Below is a small trained network, with its code and all its weights. Each question gives an input and a target symbol and asks what happens when units are switched off, that is, made to give their printed mean instead of their output.

import numpy as np


def w(rows, s, z=0):
    codes = np.array(rows[::2]) - 128.0
    scale = np.full(codes.shape[1], s)
    scale[-1] = z or s
    return codes * scale


def f(y):
    return y / 2 * (1 + np.tanh(0.7978845608 * (y + 0.044715 * y**3)))


def softmax(a):
    e = np.exp(a - a.max(-1, keepdims=True))
    return e / e.sum(-1, keepdims=True)


def log_softmax(a):
    a = a - a.max(-1, keepdims=True)
    return a - np.log(np.exp(a).sum(-1, keepdims=True))


def net(x, mask):
    ids = ['ΓΔΘΛΠαβεζημξω'.index(c) for c in x.split()]
    T = len(ids)
    res = E[ids] + P[:T]
    r = res
    for j in range(3):
        rows = slice(2 * j, 2 * j + 2)
        q, k, v = (r @ M[0][rows].T for M in (Q, K, V))
        z = softmax(np.where(np.tri(T) > 0, q @ k.T / 2**0.5, -1e9)) @ v
        o = O[0][rows]
        res = res + np.where(mask[j], z, o[:, -1]) @ o[:, :-1]
    y = f(res @ A[0][:, :-1].T + A[0][:, -1])
    res = res + np.where(mask[3:7], y, B[0][:, -1]) @ B[0][:, :-1]
    return log_softmax(res[-1] @ U[:, :-1].T + U[:, -1])


Q, K, V, O, A, B = {}, {}, {}, {}, {}, {}
E = w([
[165,14,92,81,72,226],'Γ',
[144,40,192,144,61,210],'Δ',
[193,38,198,117,156,124],'Θ',
[154,112,191,61,158,105],'Λ',
[118,96,185,90,81,164],'Π',
[169,98,100,58,190,141],'α',
[81,164,128,133,24,255],'β',
[80,159,132,45,92,184],'ε',
[194,140,140,151,227,132],'ζ',
[107,144,76,112,137,244],'η',
[120,212,180,140,173,167],'μ',
[120,148,243,228,150,152],'ξ',
[181,97,87,209,207,197],'ω',
],0.016)
P = w([
[249,176,183,101,138,247],'0',
[154,108,188,70,141,207],'1',
[198,173,100,117,97,133],'2',
[119,109,185,95,164,178],'3',
[200,163,69,122,68,82],'4',
[96,105,171,106,175,143],'5',
[206,159,61,141,24,54],'6',
],0.015)
Q[0] = w([
[75,93,203,85,193,215],'H1',
[43,62,141,152,118,100],'H1',
[229,185,68,145,30,93],'H2',
[190,164,164,70,157,242],'H2',
[70,72,110,173,129,86],'H3',
[196,171,64,144,10,46],'H3',
],0.012)
K[0] = w([
[255,147,222,69,110,228],'H1',
[168,88,108,74,114,104],'H1',
[9,142,49,200,159,57],'H2',
[146,186,171,140,192,208],'H2',
[147,113,131,54,41,65],'H3',
[22,135,58,172,144,32],'H3',
],0.012)
V[0] = w([
[153,28,110,52,169,104],'H1',
[115,73,178,202,88,103],'H1',
[112,72,93,120,27,166],'H2',
[103,121,32,118,171,183],'H2',
[88,115,142,168,109,181],'H3',
[56,180,176,9,53,94],'H3',
],0.016)
O[0] = w([
[15,92,111,50,222,95,87],'H1',
[69,35,208,168,91,179,2],'H1',
[170,126,72,204,182,185,75],'H2',
[106,169,6,167,159,94,115],'H2',
[105,88,54,172,49,174,146],'H3',
[145,219,111,54,95,181,17],'H3',
],0.013,0.011)
A[0] = w([
[153,178,93,83,166,109,116],'N1',
[222,110,90,188,88,158,48],'N2',
[148,162,137,123,106,208,253],'N3',
[113,88,2,174,122,73,75],'N4',
],0.007,0.0054)
B[0] = w([
[39,140,43,177,43,224,215],'N1',
[46,119,130,133,137,87,253],'N2',
[197,77,122,122,192,101,216],'N3',
[148,207,247,146,129,130,219],'N4',
],0.011,0.019)
U = w([
[138,185,149,157,216,237,38],'Γ',
[97,81,69,187,161,180,68],'Δ',
[108,114,134,104,196,156,114],'Θ',
[127,210,187,68,138,196,165],'Λ',
[242,146,120,93,206,201,207],'Π',
[73,140,53,128,155,115,254],'α',
[197,116,20,193,163,101,104],'β',
[166,157,61,143,106,205,165],'ε',
[159,100,26,114,152,3,143],'ζ',
[123,228,139,171,97,183,55],'η',
[228,210,90,98,58,64,92],'μ',
[144,143,135,154,64,174,171],'ξ',
[109,166,129,178,140,85,49],'ω',
],0.0049)

Each question gives the input, a string of symbols that net reads in full, and the target symbol t.
The units are the heads (2 rows each of Q, K, V and O) and the neurons (one row each of A and B). Each row of codes is followed by its name. A weight is (code - 128) times the scale printed after its matrix; where a second scale follows, it is the last column's (O, A, B and U).
mask holds one flag per unit, heads first, then neurons. A switched-off unit (its flag False) gives its mean, the last column of its rows in O or B, instead of its output. The means were averaged over made-up inputs and are rounded, as every weight is.
A unit's drop is (log p(t) with every unit on - log p(t) with that unit switched off) / (log p(t) with every unit on - log p(t) with every unit switched off).
The circuit of an input: a set's keep is (log p(t) with only the set's units on - log p(t) with every unit switched off) / (log p(t) with every unit on - log p(t) with every unit switched off). Starting from all 7 units, units are removed one at a time, each time the one whose removal leaves the highest keep (on an exact tie, the one counted first), for as long as the keep stays at least 0.8.
units of the circuit, in order: the units of the circuit, biggest drop first
unit that matters most: the unit with the biggest drop
top k neurons: the k neurons with the biggest drops, biggest first
which heads matter: for each layer, one digit per head in row order, 1 if its drop is at least 0.15 and else 0, layers parted by /
input α μ Λ α ε, target ε: unit that matters most	N1
input Π ζ α ξ ζ α, target Π: top 3 neurons	[N2 N1 N3]
input Δ ζ Π, target ζ: units of the circuit, in order	[N4 N1]
input Θ Δ Λ Γ ω ζ ζ, target ω: units of the circuit, in order	[N4 H3 H2]
input α Θ ε Δ ω, target ω: units of the circuit, in order	[N4 H3 H2]
input Λ β β Π, target Λ: units of the circuit, in order	[H2 H3]
input ζ μ μ Γ Π, target μ: units of the circuit, in order	[H2 H1 N1]
input μ Δ η Π Δ, target η: units of the circuit, in order	[H2 N4]
input α α Γ Γ, target α: top 2 neurons	[N1 N3]
input Δ η ε Δ Γ ε, target Δ: which heads matter	111
input Λ α α Γ, target Λ: which heads matter	111
input Γ α β Λ η β, target Γ: which heads matter	110
input Θ ε Π Δ β Π ε, target ε: units of the circuit, in order	[H3 N1 H2]
input β Λ ω Γ Θ, target ω: top 2 neurons	[N4 N3]
input ζ Λ Γ η Δ ω, target ζ: which heads matter	011
input Λ η η, target η: which heads matter	010
input Θ α η ζ α, target η: unit that matters most	N4
input Δ η μ ξ η, target ξ: which heads matter	110
input Γ β Δ, target β: which heads matter	010
input Δ ε μ Π Θ α, target Δ: unit that matters most	H1
input Γ Π α Π, target Γ: units of the circuit, in order	[H2 N4 H1]
